Each row has a class, written as a number after it.
[ -93 -125   25 -327 -138 -272 -157    3 -106   83  166  148   61  -61
  405 -131 -150  248  -98 -100    0  194   57 -186  319  121 -113 -155
  164  -84  -15  -72 -162] : 5
[ -95  141 -166   28   54  306 -138   -2 -249 -267 -120    5  151 -329
  -40  -63  -70  361   30  285  106  -53  158 -228  214  -99 -191  111
  -94   49   98  -89  159] : 0
[  69  -54 -288 -141   19   41  -38  290 -190 -117  119 -335   20   52
   19  -70   50  -17   77  293  226  -19  -73  191  119  250  -94   78
 -179   -7  132  187  102] : 6
[-129  -91   -8 -148  -18   36 -136  200 -388   97 -158  191  -85 -202
  258  -56 -100  419   55  118    9   62   38 -312  162   28 -284  -96
  131    1   74 -142 -305] : 5
[  91  -12 -287   21  -25  206  -54  310 -263 -383 -216  -24    1 -323
   92 -268 -166  510  170  163  222   91  218 -114  234  132  -84   34
   21   72  140 -157  101] : 2
[  71  -59 -367 -178   55 -205  -35  136   67  -44  225 -393  194   90
  -63  -16 -218  -61  -54  281  194 -292   31   63  263  222  -22 -149
 -208 -109   73  223  118] : 7
[ 203  -44 -251  -49  181 -349 -227  358  215 -301  221 -468  118  -52
   73  -39 -128 -423   41  646  219 -422 -134  515   57  212 -182  110
 -150  -97  192  351   26] : 6
[-232  123 -262 -157   36  154  -40   33 -549 -286 -191   49  -69 -129
 -222 -386 -193  264  146  108  227  -37   54 -293  493  -63 -233   20
  -23   28  178 -172  277] : 2
[-105  -30  129 -183   -7 -351 -206  191 -438   89  -43  167  -67  -10
  169  158  -91  344  -42  -19 -184  200  219 -369  140   57  -73   40
   26  187  -44 -125 -255] : 3
[   3  -45 -329 -260  127 -196  -31  318  -65   81   98 -404  120    6
   43 -307 -156  -85  101  399  312 -299 -212  148  175  193  -63 -152
 -201 -114  138  261   48] : 6
[-138  -35  129 -652 -130 -114 -224  599 -846 -233  434   40  -23   -9
  -55 -385 -214   48  -15 -303  452  640 -494 -156  155 -235 -284 -189
  391   28  158 -300 -225] : 0
[ 271  -98 -493 -131    3  -99  167   60    1 -219  246 -334   90   20
  -85  -32   64 -126   67  244  385  -56  135  -66  183  521 -167  -68
   11 -124  171  224  318] : 7
[ -57 -419  243 -255  -67  -14  -11   90 -744  203  157   34  -25  -38
  103 -244  253  269  298  -35  -48  188  -26 -117  131  263  -85  339
  243  -95  206 -216 -383] : 7
[-111   81 -268   82  133  125 -104  -16 -260 -363   23   29  123 -266
 -187  -90  -96  155 -126   93   59  -95  210  -95  272 -164 -161    6
  -76  112  122  -57    3] : 4
[-309    4 -168 -255 -185 -387  -36 -119 -264  222  195  534  201 -389
  101 -252  -54  276  233  -21  -62  -99  -77 -343  633  -17  -47 -619
   28   76   88 -252 -181] : 1
[ -27 -138   21 -159 -266  101    1   -9 -416  227  -46   48    6 -146
  380  189  135  180  121  147 -150  -30  149 -160  273  214  -90  122
   43  -23  -35  -95 -275] : 0
[ 251 -123 -423  -41  177 -215  -75  607 -100 -163  179 -513  183  237
 -156 -238 -146  -75 -108  131  350 -106 -119  221  178  313  -30  -66
 -164   37  258  361  -90] : 3
[ 298  -67 -495   55 -107 -246  -97  401  168   42  143 -374   85  -15
  -72   75  -23 -221    2  265  191 -356 -113   28  279  237 -146 -192
 -168  -98   40  176  -19] : 7
[-214  -27  133 -302  179 -348 -141  -92 -296   81  192  244  110 -176
  152  110  -55   54   98  120   -4  120   39 -152   88  120 -264   -8
  -27  117  174  -81 -141] : 6
[ 248  -85 -248  -88  -80 -119   -9  171  236 -137  110 -449   81   48
   12  188 -133 -286  -59  192  272  -88  -11   85  136  262 -269    8
  -30   51  172  258   37] : 3
[ 100   67 -387  -77    5 -205   79  344   86  -45   24 -355  332   61
   33  -93 -191  -96  134  275   69 -284   98  112  276   85  142 -147
 -170  -62  131  293   49] : 2
[  36   11 -189   20  100   90  -15  250 -147 -317  -67  -91 -189 -196
   45  298 -158  137   80  117  115  -67  349  -35  151  -13  -56  258
 -189  117   78 -144 -143] : 1
[  67  -20 -371 -172   33 -141   15  276 -138  -29  131 -375   56  184
  -58 -130 -117 -112  117  238  269 -183  -76   32  353  202  -33  -74
 -127 -157  126  222   99] : 2
[ 172  -22 -475 -153  -58  -17  106  185  122  260  224 -282  -40   65
 -197 -162 -133 -332  179  104  330 -108 -414   -9  113  128 -111    4
 -179  -43  132  105   92] : 7
[-105   14   96 -388  -29  -93   25   80 -269  112   10  148  -13  -73
  257   98   22   48  -74   37   51 -134  179   16  148   40 -229  -32
   -5   51  147    4 -312] : 5
[-125  -41   66 -144  -45   34 -125  194 -407  101    0  277 -194 -148
  208  -74  -74  332  120   33   23   36   -8 -267  122  -36 -207   -3
  121  -86   31 -207 -233] : 1
[ -87 -110 -214 -119 -256 -308 -177  234 -284   67  243 -148   78   22
  145 -165   46  177  250  177 -256  205 -217  192  253  -40  -79  253
   14   48  164   51 -237] : 0
[-292  -56   43 -148 -135  -94  -16   70 -541   17  -40   22  -16 -116
  366   -2   47  426   36   42 -207  234  169  106  313  117 -170  -26
  -82   31  241   51 -243] : 0
[   5   -9 -119  114   66   -4 -257  245 -296 -501   38  106  446 -294
 -164  -37  -15  365 -127  -25  299  -94  157  -89  238   79 -109 -160
   -1   56   81 -114   59] : 2
[ 117  116 -467   15  -26 -267   10  121  123   -3   36 -347  123  108
   70 -364  -57 -244   85  197  120 -162 -194  162  466   39   98 -108
  -63   11   35  263  146] : 1
[  88    9  224  137  231  423 -250   -2   56 -263  305   23  301  -79
  -16  225 -484  119 -185  -62   38 -226  478  -23   13  -89   70  681
 -287 -236  158  -30  119] : 6
[  10  107 -477 -480  674  312  376 -241  284  202   34 -152  150  -61
  216 -440   72 -215  273  223  496 -184  -59  232  259   71  126 -404
 -187 -240  -69  -68   76] : 1
[-157  184  -44 -118  282  165  -17  106 -434  -59 -265  140  238 -187
  -32  -76 -297  424  -87  -79  501 -396  109 -245  268  -61 -133 -290
 -107  -25   85 -129  -54] : 4
[ 106   98 -170  146  -48  204 -196  137 -263 -276  -17  115  178 -288
  -59  -57 -290  247 -164  193  154  -55  132 -187  213  153 -133 -134
  -82   26   35  -10  317] : 5
[  63  134 -307  -28  -63 -242   -2  198   33  -30   36 -257  242  -19
   77  -76 -380 -192  -18  218  168 -385  -48   94  227   21  -62  -13
  -99   13  115  292   80] : 1
[  10  122  -73  193  200  402 -242  215  -97 -126  -83  183   93 -139
 -286  -61  -50  110  114   41    0 -141  100 -348   48 -258 -103  556
 -206   39  140 -217   56] : 6
[  92   65 -144  -72 -176 -194  184 -568 -140  579  157  404  123 -336
   56  899  366  120  478   61 -269 -131  318 -347  442  -71 -219 -317
   65  100 -122 -370 -342] : 5
[-135  117   43 -317  -46  504  -90  473  381 -168 -350 -263  317   43
  167 -105 -722   98  -51 -186   51   41  215 -453   47 -376  185  388
 -248  -69  -43 -225  205] : 7
[-249   10 -124 -205  290  381  -36  205 -256 -319 -191    3  -11   40
   68   27 -228  248   96  116  219   44  199  -56  138  173 -226  339
 -312   71  326  -55   67] : 6
[  76   93   49   65  105  230   22  -14 -225 -236 -274   24  417 -387
   42 -180 -145  203   77  205   26 -155  266   43   79   33  -98  -55
   41  133  180  -74  141] : 4
[  90   60 -433 -187  -71  -48  109  234   70    4  -59 -287  360  -18
   49    8 -226 -224   22  224  178 -428   14  135  376  231 -207 -284
 -220   30  239  212   13] : 0
[ -47  187 -256  175  146  309  -77  -14 -127 -336 -408   29  374 -189
 -170  -13 -257   34 -231  134 -104 -372  408 -406  302 -175 -349 -103
   40  127  119  -22   79] : 0
[-134   41  -79  -29   80  178 -121   52 -160 -196 -146   -9  188 -100
  -33   68 -456  332 -136   30  121  -77  220 -223  197   14 -265   -2
 -143   19  175  -18  138] : 5
[-133 -127  -67 -109 -238 -177  -37   51 -445  184   73  118   17 -266
  161  114  177  150  209  130 -171   17    6   -1  253   38 -224   75
   13   17  101  -91 -294] : 5
[ -45   24 -112   64 -101  333 -174   74 -229 -232  -39   83   75 -164
  -63 -123 -236  283   20   86  142   15   42 -267  376   10 -164   49
  -30  -86  121 -110  233] : 5
[ -65  -91 -404 -265  -76  -61    3  -97  199   34  210 -473  107   99
  -96 -211 -111 -244   78  308   55  -92 -172   60  252   57 -185  157
 -153  -45  148  195  207] : 7
[-135 -157    1 -141  -78  -91 -132  140 -234   49   33  146  -40 -184
  205 -107 -223  215   34   11 -128   46   32 -120  161   58 -265  -46
   63 -107  119 -168 -199] : 7
[ -63   32  -83   74  152  200 -218   44  -59 -298 -249   14   96 -168
    9 -177 -196  301  -37  216  -40  -41  222  -36  183   72 -221   75
 -151   46  125  -89  220] : 2
[-258 -123   -3 -260 -140 -150  -70  -34 -353  106   42    1 -104 -186
  243   55  -33  301   55   68 -157  121  142 -220  252  -31 -250   15
   37  -70   44 -131 -243] : 0
[-163  -52   52 -257  -89 -138 -105  154 -389   31  -26  218 -134    7
  185   41 -121  202  -10  -55  -49   34   71 -110  218   88 -140   36
    3   33   25 -134 -219] : 3
[-144 -117 -134 -289 -213 -427   25  -87 -235   59  130  216 -198 -337
  226  -84  -82  145   45 -134  -93  320  -19   57  124  116 -119 -207
   43  149  -69 -277 -112] : 7
[-341 -120 -365 -175  -43  -92  -42  125 -504 -161  -36   60 -172  -83
  174 -117   88  405   61  199 -241    9  200  206  342   23 -340  -67
  -38  -14  162  -16 -306] : 2
[ 154  288 -130  -73   58  106  124   91 -245 -277  206  143  413 -405
 -107   73   29 -125 -217  423   43 -330  723 -434   45   62   -2   21
  -80  163  268  347  142] : 2
[  17 -199 -245 -117  188 -116  -92  392 -250  -37  114 -453  -78  230
  -92 -177   37   58   60   83  369  -49 -193  144  427  269  109  -31
 -263 -116  102  112 -124] : 3
[ -70  -41   -3  122   56  190 -115 -114 -295 -256  -87   21   73 -448
   35   59  -10  337  134  251  249  161  -12  -37  393  165 -214 -270
  -44   82  183 -122  108] : 5
[ -41   54 -177 -107  -29  302  -81  230 -145 -286  -88  -13  159 -240
  -76 -306 -358  326    4  119  123 -159  263 -146  312  -48  -97   18
 -159   28  240  -88  152] : 2
[  70   70 -268 -142   57 -360   32  368   28   43  141 -284  145   48
  106  -23 -423 -352  -11  172  173 -118  -67   32  -30  188   74  141
 -244   47  141  347   76] : 6
[-283 -137 -335 -275 -496   33   38  194 -171  255   17 -362  326  -13
  357 -327   67  383  -39 -218 -633   94  468  165  673  -17 -193  127
 -426 -265  217   28    5] : 0
[-347  109 -253 -244   12  -40  -70   87   32 -206  -40  333   43  -74
  309 -451 -263  277   10 -270 -278  254  204  -87  509 -267    2  -21
  -47  -38  145 -238 -132] : 0
[  73 -223 -413 -127  129 -101  182  -42 -687  104   21 -291  -64  210
 -211 -263  157 -112   28  260  131 -218   -6   61  403  519  101  -17
  -80  209   65  217 -103] : 3
[ 189   10 -500  -61   44 -202  141  287  112   71  -47 -517  155   40
   73 -106  -43 -114  172  199  262 -191 -199  498  117  110   20 -126
 -166   35   60  244  -70] : 2
[-188   48  -22 -200  -15 -180   77   56 -419  -28  -27   96    8 -274
  294  102 -136  127   76   64  -46  -44  232   83  311   19  -32   52
 -130  148  209  -29 -338] : 0
[-190 -179  -30   12  256  385 -140   73 -450 -322 -114   13 -133 -378
 -154  -90  -87  312    4   38  169 -163  241 -156  181 -173 -365  261
  -22  -43  207 -312 -262] : 6
[-218  -38  148 -352   29 -160 -113   16 -268   53    0   85   33 -102
  287   51 -160  220 -143   30  -67    7  183  -13  154  -44 -304 -167
   42  -65   55  -60 -215] : 5
[  46 -172 -236 -252   37 -158  -56  219 -155 -239   91 -406  -54  212
  -21 -494  -25  131   81  276  223    5 -141  276  175  295  103  -46
   14   13  101  175  161] : 6
[-262  -79  -75 -174 -125   -3   49   -4 -559  161  -28  -39 -126 -125
  288  -58 -133  225 -158   25 -118  128  176 -128  289   51 -286  -86
   -3  -60  132  132 -200] : 5
